Here is a tiny trained network, its code and every weight. The questions are about switching its units off for an input and a class, where a switched-off unit gives its printed mean instead of its output.

import numpy as np


def w(rows, s, z=0):
    codes = np.array(rows[::2]) - 128.0
    scale = np.full(codes.shape[1], s)
    scale[-1] = z or s
    return codes * scale


def f(y):
    return y / 2 * (1 + np.tanh(0.7978845608 * (y + 0.044715 * y**3)))


def log_softmax(a):
    a = a - a.max(-1, keepdims=True)
    return a - np.log(np.exp(a).sum(-1, keepdims=True))


def net(x, mask):
    res = np.array(x, float).reshape(1, 7) / 4 @ E
    y = f(res @ A[0][:, :-1].T + A[0][:, -1])
    res = res + np.where(mask, y, B[0][:, -1]) @ B[0][:, :-1]
    return log_softmax(res[-1] @ U[:, :-1].T + U[:, -1])


A, B = {}, {}
E = w([
[128,105,152,91,111,82,66,113,154],'x0',
[76,65,121,162,132,77,230,186,88],'x1',
[210,112,73,94,165,137,145,2,83],'x2',
[152,212,162,218,48,128,69,122,176],'x3',
[214,166,40,75,142,159,203,187,112],'x4',
[66,119,141,167,25,78,163,73,93],'x5',
[98,87,95,161,151,137,122,181,64],'x6',
],0.0084)
A[0] = w([
[81,82,158,119,167,86,253,164,177,169],'neuron 1',
[143,135,75,174,233,103,33,201,77,240],'neuron 2',
[211,44,50,65,159,193,178,233,79,56],'neuron 3',
[103,70,65,170,170,78,184,71,59,201],'neuron 4',
[161,148,75,150,132,145,233,37,90,205],'neuron 5',
[120,169,160,200,93,165,107,179,199,55],'neuron 6',
[253,223,147,161,144,171,82,74,111,247],'neuron 7',
[213,158,163,137,194,157,100,131,245,220],'neuron 8',
[101,95,198,162,145,181,210,199,128,141],'neuron 9',
[170,211,111,104,114,127,117,116,105,61],'neuron 10',
[191,174,120,128,110,159,161,117,191,45],'neuron 11',
[93,173,72,59,133,152,191,188,114,255],'neuron 12',
[139,95,201,70,213,184,132,88,142,149],'neuron 13',
[177,39,191,126,179,165,228,81,238,190],'neuron 14',
[129,149,81,87,114,34,154,127,72,153],'neuron 15',
[147,128,160,164,91,89,109,187,54,104],'neuron 16',
],0.0065,0.0023)
B[0] = w([
[189,100,135,46,141,91,126,128,112,212],'neuron 1',
[254,137,152,68,105,136,121,166,133,204],'neuron 2',
[98,182,211,141,92,146,83,77,121,254],'neuron 3',
[143,55,86,93,188,127,208,175,119,230],'neuron 4',
[100,114,92,58,122,122,121,143,104,213],'neuron 5',
[107,73,141,126,104,121,102,132,154,185],'neuron 6',
[197,107,129,44,118,125,150,209,74,238],'neuron 7',
[144,109,127,81,129,110,153,186,107,208],'neuron 8',
[160,147,102,119,122,109,128,132,91,192],'neuron 9',
[94,137,120,98,120,122,141,164,124,154],'neuron 10',
[171,112,110,125,140,106,163,128,105,157],'neuron 11',
[176,150,180,108,66,138,120,171,109,208],'neuron 12',
[158,96,60,88,161,101,152,177,118,181],'neuron 13',
[131,108,122,118,158,117,126,147,103,168],'neuron 14',
[167,161,93,112,96,135,94,160,82,170],'neuron 15',
[90,93,101,149,186,144,186,143,134,160],'neuron 16',
],0.0082,0.0085)
U = w([
[142,188,255,118,71,118,132,140,152,200],'0',
[41,95,152,236,133,115,166,120,185,4],'1',
[179,81,25,71,157,90,202,220,121,145],'2',
],0.0085,0.0022)

Each question gives the input, the list of numbers given to net, and the class t.
The units are the neurons (one row each of A and B). Each row of codes is followed by its name. A weight is (code - 128) times the scale printed after its matrix; where a second scale follows, it is the last column's (A, B and U).
mask holds one flag per neuron, in row order. A switched-off neuron (its flag False) gives its mean, the last column of its row in B, instead of its output. The means were averaged over made-up inputs and are rounded, as every weight is.
A unit's drop is (log p(t) with every unit on - log p(t) with that unit switched off) / (log p(t) with every unit on - log p(t) with every unit switched off).
The circuit of an input: a set's keep is (log p(t) with only the set's units on - log p(t) with every unit switched off) / (log p(t) with every unit on - log p(t) with every unit switched off). Starting from the 12 units with the biggest drops (on a tie, the unit counted first), units are removed one at a time, each time the one whose removal leaves the highest keep (on an exact tie, the one counted first), for as long as the keep stays at least 0.8.
circuit, biggest first: the units of the circuit, biggest drop first
top k neurons: the k neurons with the biggest drops, biggest first
drop when u is switched off: that unit's drop, to one decimal
input [-4,-1,-7,-4,-6,-3,-4], class 1: circuit, biggest first => (neuron 7; neuron 2)
input [-7,-7,5,3,-2,4,-4], class 2: circuit, biggest first => (neuron 7)
input [-5,4,-4,-8,7,-8,4], class 0: top 2 neurons => (neuron 3; neuron 12)
input [8,-4,-6,8,4,-3,3], class 2: top 4 neurons => (neuron 3; neuron 8; neuron 7; neuron 12)
input [3,0,-4,-3,-5,-1,-6], class 1: circuit, biggest first => (neuron 7; neuron 2; neuron 12)
input [1,0,4,8,-7,-8,3], class 2: top 4 neurons => (neuron 3; neuron 7; neuron 8; neuron 12)
input [0,-4,-3,8,-1,-6,-5], class 2: top 3 neurons => (neuron 7; neuron 8; neuron 3)
input [3,-4,8,7,-1,5,2], class 2: top 2 neurons => (neuron 7; neuron 3)
input [6,-1,-5,-5,-2,1,-4], class 0: top 2 neurons => (neuron 4; neuron 7)
input [7,-8,-1,-1,-8,-8,4], class 2: top 2 neurons => (neuron 13; neuron 3)
input [-4,-3,-4,-4,-6,4,-7], class 1: drop when neuron 7 is switched off => 0.2
input [2,-4,-8,-6,6,-4,0], class 0: drop when neuron 3 is switched off => 0.3
input [-7,1,-3,1,8,2,1], class 0: drop when neuron 3 is switched off => 0.4
input [2,-6,5,8,-1,-3,-5], class 2: top neuron => (neuron 7)
